Below are the code and all the weights of a small trained network. Each question names an input and a target symbol and asks about switching units off, where a switched-off unit gives its printed mean instead of its output.

import numpy as np


def w(rows, s, z=0):
    codes = np.array(rows[::2]) - 128.0
    scale = np.full(codes.shape[1], s)
    scale[-1] = z or s
    return codes * scale


def norm(h):
    return h / np.sqrt((h * h).mean(-1, keepdims=True) + 1e-5)


def f(y):
    return np.maximum(y, 0)


def softmax(a):
    e = np.exp(a - a.max(-1, keepdims=True))
    return e / e.sum(-1, keepdims=True)


def log_softmax(a):
    a = a - a.max(-1, keepdims=True)
    return a - np.log(np.exp(a).sum(-1, keepdims=True))


def net(x, mask):
    ids = ['αγδεζηθλμξπστφψω'.index(c) for c in x.split()]
    T = len(ids)
    res = E[ids] + P[:T]
    r = norm(res)
    for j in range(2):
        rows = slice(2 * j, 2 * j + 2)
        q, k, v = (r @ M[0][rows].T for M in (Q, K, V))
        z = softmax(np.where(np.tri(T) > 0, q @ k.T / 2**0.5, -1e9)) @ v
        o = O[0][rows]
        res = res + np.where(mask[j], z, o[:, -1]) @ o[:, :-1]
    y = f(norm(res) @ A[0][:, :-1].T + A[0][:, -1])
    res = res + np.where(mask[2:6], y, B[0][:, -1]) @ B[0][:, :-1]
    return log_softmax(norm(res)[-1] @ U[:, :-1].T + U[:, -1])


Q, K, V, O, A, B = {}, {}, {}, {}, {}, {}
E = w([
[125,84,164],'α',
[104,96,129],'γ',
[137,162,118],'δ',
[117,154,85],'ε',
[110,143,91],'ζ',
[177,136,243],'η',
[124,99,157],'θ',
[142,178,113],'λ',
[105,96,125],'μ',
[118,98,153],'ξ',
[111,88,131],'π',
[108,149,65],'σ',
[144,113,94],'τ',
[56,254,35],'φ',
[195,156,221],'ψ',
[148,166,115],'ω',
],0.034)
P = w([
[119,3,253],'0',
[110,14,227],'1',
[115,19,218],'2',
[115,34,204],'3',
[114,44,194],'4',
[123,59,181],'5',
[126,77,165],'6',
[132,89,150],'7',
[144,130,126],'8',
[166,160,97],'9',
[164,193,119],'10',
[83,114,193],'11',
],0.0062)
Q[0] = w([
[129,96,133],'h0',
[188,145,146],'h0',
[96,155,251],'h1',
[92,247,69],'h1',
],0.024)
K[0] = w([
[145,110,106],'h0',
[95,93,167],'h0',
[6,163,171],'h1',
[138,210,13],'h1',
],0.024)
V[0] = w([
[248,107,40],'h0',
[29,217,137],'h0',
[170,158,44],'h1',
[14,216,153],'h1',
],0.017)
O[0] = w([
[177,68,65,245],'h0',
[132,246,91,253],'h0',
[112,10,188,227],'h1',
[39,137,226,40],'h1',
],0.014,0.0023)
A[0] = w([
[200,186,49,177],'n0',
[253,94,146,90],'n1',
[242,165,200,2],'n2',
[238,221,69,92],'n3',
],0.013,0.0049)
B[0] = w([
[155,89,177,253],'n0',
[128,164,185,172],'n1',
[169,142,2,153],'n2',
[49,86,173,250],'n3',
],0.02,0.0079)
U = w([
[214,216,127,254],'α',
[166,187,146,179],'γ',
[147,168,154,105],'δ',
[131,142,129,66],'ε',
[97,194,108,141],'ζ',
[161,140,158,101],'η',
[103,156,173,103],'θ',
[113,137,138,44],'λ',
[95,160,138,99],'μ',
[114,154,133,70],'ξ',
[121,121,234,74],'π',
[9,57,82,142],'σ',
[244,38,120,111],'τ',
[79,211,47,243],'φ',
[114,115,121,130],'ψ',
[139,87,65,150],'ω',
],0.014,0.0074)

Each question gives the input, a string of symbols that net reads in full, and the target symbol t.
The units are the heads (2 rows each of Q, K, V and O) and the neurons (one row each of A and B). Each row of codes is followed by its name. A weight is (code - 128) times the scale printed after its matrix; where a second scale follows, it is the last column's (O, A, B and U).
mask holds one flag per unit, heads first, then neurons. A switched-off unit (its flag False) gives its mean, the last column of its rows in O or B, instead of its output. The means were averaged over made-up inputs and are rounded, as every weight is.
A unit's drop is (log p(t) with every unit on - log p(t) with that unit switched off) / (log p(t) with every unit on - log p(t) with every unit switched off).
The circuit of an input: a set's keep is (log p(t) with only the set's units on - log p(t) with every unit switched off) / (log p(t) with every unit on - log p(t) with every unit switched off). Starting from all 6 units, units are removed one at a time, each time the one whose removal leaves the highest keep (on an exact tie, the one counted first), for as long as the keep stays at least 0.8.
circuit, biggest first: the units of the circuit, biggest drop first
top k neurons: the k neurons with the biggest drops, biggest first
which heads matter: for each layer, one digit per head in row order, 1 if its drop is at least 0.15 and else 0, layers parted by /
drop when u is switched off: that unit's drop, to one decimal
input γ ξ θ σ σ τ θ σ, target τ: circuit, biggest first -> h1
input θ α θ, target σ: circuit, biggest first -> n3; h1
input ω σ ζ ψ, target α: top 2 neurons -> n2; n1
input θ θ θ, target σ: circuit, biggest first -> n3; h0; h1; n2
input π τ π, target τ: circuit, biggest first -> h0; h1
input σ π ζ ζ θ θ τ ψ, target α: which heads matter -> 01
input θ ζ ζ τ τ ω σ σ σ σ λ, target π: which heads matter -> 01
input σ ζ θ ψ θ φ ζ μ, target φ: which heads matter -> 11
input τ σ ζ τ σ σ, target τ: circuit, biggest first -> h1; n3
input θ σ ζ π σ θ θ φ θ γ, target φ: top 2 neurons -> n3; n1
input θ α φ θ ε θ τ μ, target τ: which heads matter -> 10
input σ σ σ ζ η ω θ ε σ π λ, target π: which heads matter -> 01
input ε σ τ θ ζ, target τ: drop when n2 is switched off -> -0.1
input τ ζ η σ τ τ θ, target τ: drop when h0 is switched off -> 1.8
input σ τ γ, target τ: top neuron -> n0
input π σ σ σ σ σ ζ σ ψ η, target α: drop when h0 is switched off -> 0.2
